[137 130 140 114 128]  Z628
[196 153 106 132 131]  Z741
[196 153 106 132 168]  Z930
step +1: [106] => [107]
step +1: [130] => [131]

[108 128 146 106 144 122 188  60 157 169 177 152 140] = Z841
[134 135 111 124 162 105 120 102 128 145 160  98 128] = Z639
[111  94 120 139 133 109 189  67 123 160 154 140 121] = Z820
[102 106 112 132 163 102 129 113 120 130 154 130 117] = Z389
[111 134 144 105 155 118 178  62 165 168 179 148 146] = Z168
[102 135  92 125 136 106 124 124 110 124 158 139 113] = Z161
[ 83 122 108 125 142 105 159 102 122 137 157 165 115] = Z193
[124  84  88 162 125  92 164  85  91 145 132 112 107] = Z313
[109  92 107 139 140 105 140 106  99 142 143 118 103] = Z219
step +1: [160 154] => [161 155]
step -1: [102 106 112] => [101 105 111]
step +1: [157 169] => [158 170]
step -1: [136] => [135]
step +1: [112] => [113]

[ 90 145 137 114 100 152 172 167 115 134 121 130 120]  Z437
[149 157 142 103 127 129 147 181 174 136 133 151 125]  Z671
[140 138 138 123 126 154 139 111 189 128 127 116 143]  Z631
[140 138 138 123 126 154 139 111 189 117 113 147 152]  Z466
[134 148  83 133  93  92 141 123 169 127 131 146 144]  Z932
[140 138 138 123 126 154 139 111 189 117 122 137 132]  Z871
[100 143 156  89 132 170 159 153 147 120 113 144  87]  Z785
[134 148  83 133  93  92 141 123 169 127 131 141 144]  Z865
step -1: [156] => [155]
step +1: [133  93] => [134  94]
step +1: [89] => [90]
step +1: [145] => [146]
step +1: [138] => [139]

[ 79  88 144 154] : Z387
[ 79  88 144 118] : Z478
[128 160 164 173] : Z217
[104 125  73  56] : Z177
[104 125 159 165] : Z442
step +1: [125] => [126]
step +1: [160] => [161]
step +1: [128 160] => [129 161]
step -1: [160] => [159]
step +1: [79 88] => [80 89]
step +1: [125] => [126]

[129 115 163 126] -> Z736
[128 127 180 129] -> Z851
[126 124 182 130] -> Z395
[130 122  96 129] -> Z483
[124 126 169 130] -> Z328
step -1: [169] => [168]
step +1: [129 115 163] => [130 116 164]
step -1: [115 163] => [114 162]
step +1: [126] => [127]
step -1: [124 182] => [123 181]
step -1: [130 122  96] => [129 121  95]
step -1: [127] => [126]

[179  88 135  77  70 120 144 134 184 131 126 109]  Z87
[128 126 125 135 125  85 169 162 123 141  79 150]  Z763
[179  88 109  77  70 120 144 134 184 131 126 109]  Z529
[140 113 158 109 104 103 183 160 136 129 110 148]  Z204
[128 126 125 135 125  85 169 162 144 141  79 150]  Z105
step -1: [183] => [182]
step +1: [125  85 169 162] => [126  86 170 163]
step -1: [129] => [128]

[119  81 180 124 100 125] = Z993
[152 115 156 147  99 100] = Z955
[107 116 136 145 145 124] = Z453
[101  86 160 114 104 155] = Z129
[130  76 141 102 103  99] = Z768
step -1: [119  81] => [118  80]
step +1: [145 145] => [146 146]
step -1: [99] => [98]
step -1: [ 76 141 102 103] => [ 75 140 101 102]
step +1: [147] => [148]
step -1: [104] => [103]

[ 55  76 122 146 125]  Z398
[109  77  83 165 182]  Z337
[109  77  83 165  69]  Z95
[179 120  82 153 193]  Z673
[ 75  70  99 159 156]  Z336
[150  98  77 161 195]  Z958
step +1: [83] => [84]
step -1: [ 75  70  99 159] => [ 74  69  98 158]
step -1: [109] => [108]
step +1: [159] => [160]
step -1: [75] => [74]
step -1: [179 120  82 153] => [178 119  81 152]
step +1: [ 55  76 122 146] => [ 56  77 123 147]

[112 165  95 155 103 159 145 143 145 104 125  86 110 113 154 121 153 103
 146 143 127 143 122  95 138 134 134  86 100 155 112  92 149 109 135 140
 146 106 105 142 129 130 107 133  92 124 126 105] : Z998
[155 105 167 114 164 109 123 130 125 155 139 179 154 157 111 147 112 164
 122 129 145 119 148 164 136 133 131 177 166 114 154 173 119 161 134 125
 126 161 156 129 134 139 159 140 171 151 143 157] : Z271
[129 134 141 136 141 136 134 124 127 153 148 124 140 120 150 125 147 132
 141 124 114 148 122 150 113 127 143 128 127 134 140 132 132 129 121 145
 121 128 151 130 142 126 129 119 139 111 121 144] : Z570
[147 101 164 110 156 105 119 121 120 153 136 172 149 148 109 141 111 154
 116 120 135 119 141 162 125 130 129 173 160 110 146 167 116 149 130 121
 119 154 154 119 133 133 153 131 165 140 137 154] : Z54
[155  96 170 107 164 100 118 124 119 157 136 183 153 157 104 146 105 164
 116 124 142 115 147 168 131 130 127 183 167 107 152 177 113 159 131 120
 120 161 158 122 133 135 161 136 175 148 142 159] : Z365
[137 132 104 125 129 116 123 150 125  95 109 118 112 140 108 127 107 139
 136 150 145 104 137  98 155 118 101 115 112 124 127 126 113 144 124 113
 143 119 102 140 113 122 130 152 118 157 137 108] : Z916
[106 136 134 138 117 150 135 105 129 155 148 108 134  97 162 115 160 103
 130 104  96 160 104 146  91 130 155 112 121 139 123 107 144  99 120 150
 109 118 146 118 141 125 109  94 120  81 105 137] : Z23
[112 133 143 137 124 143 135 105 129 160 150 118 139 103 158 120 159 108
 129 105  98 159 111 153  92 133 155 124 129 136 126 119 143 103 124 148
 111 124 153 115 145 127 117  99 128  86 111 145] : Z242
[119 171 115 164 116 167 154 146 156 121 140 103 125 120 165 131 167 110
 152 144 132 155 132 112 139 148 151 102 118 162 122 107 161 114 146 150
 153 121 123 146 143 142 116 138 104 130 136 121] : Z458
[132 140 142 142 136 142 140 131 140 146 145 135 141 129 147 136 148 129
 138 130 128 147 134 145 126 141 147 137 138 140 135 136 143 128 139 143
 134 137 146 132 144 138 134 130 136 126 134 143] : Z360
[138 131 107 125 132 118 124 150 125  98 112 119 114 141 110 127 108 142
 137 150 145 105 137 101 154 118 104 116 114 125 130 128 113 146 122 115
 142 121 105 142 114 123 131 151 120 157 137 110] : Z697
[120 116 150 123 130 127 126 102 121 161 144 134 141 112 141 124 141 119
 119 102 103 147 115 160  94 129 146 140 137 123 129 132 131 113 122 138
 106 131 155 110 140 124 126 101 141  93 114 148] : Z255
step -1: [124 140] => [123 139]
step +1: [144] => [145]

[169  96 172  99 160  90] -> Z301
[163 151 156 154  78  59] -> Z292
[ 88  96 172  99 160  90] -> Z194
step +1: [ 96 172  99 160] => [ 97 173 100 161]
step +1: [ 99 160] => [100 161]
step +1: [172] => [173]
step +1: [ 99 160] => [100 161]
step +1: [160] => [161]

[148  97 124 102  76 108 142 155 185 120 105 135 139 138 146] : Z343
[148  97 124 102  76 108 142 155 185 120 105 131 122 149 102] : Z572
[148  97 124 102  76 108 142 155 132 152 107 136 157 119 118] : Z18
step -1: [142] => [141]
step -1: [102] => [101]
step +1: [124 102] => [125 103]

[144 155  86 144 113 102 128 113 116] = Z170
[148 164  82 140 114  92 132 109 109] = Z968
[153 168  75 146 120  88 138 104 110] = Z722
step +1: [113] => [114]
step +1: [144 113] => [145 114]

[127 123 131 123 114 134  89 143 117 147 123 122 106 107 140 105  97 129
 134 123 124  99 137 123 146 131 126] = Z515
[123 128 135 120 104 136  78 147 112 148 115 119  99 108 150  93  92 122
 141 129 116  87 137 112 154 128 123] = Z881
[123 133 145 122 105 138  87 153 111 150 111 116  97 113 148 118  92 122
 125 130 116  73 132 102 157 132 131] = Z703
[120 128 138 117 105 129  80 151 109 156 114 119  93 104 149  97  88 127
 126 131 117  76 134 113 159 132 131] = Z464
[128 135 139 138 124 129 133 129 131 141 127 134 131 137 121 129 124 124
 132 142 127 128 131 131 125 125 117] = Z976
[126 132 140 125 102 139  84 158 108 156 106 117  95 108 147 116  82 122
 129 134 118  82 140 113 156 126 124] = Z257
[129 131 123 128 121 124 125 142 127 145 125 115 135 124 118 127 116 127
 149 141 134 121 139 128 135 118 127] = Z956
[128 135 139 138 124 129 133 129 123 141 127 134 117 137 121 129 124 124
 132 142 127 128 131 131 125 125 117] = Z849
[125 131 143 132 127 123 125 120 131 149 134 127 137 130 115 122 112 133
 141 138 130 127 133 127 128 114 124] = Z600
step -1: [125 125] => [124 124]
step -1: [123 124] => [122 123]
step +1: [120 104 136] => [121 105 137]

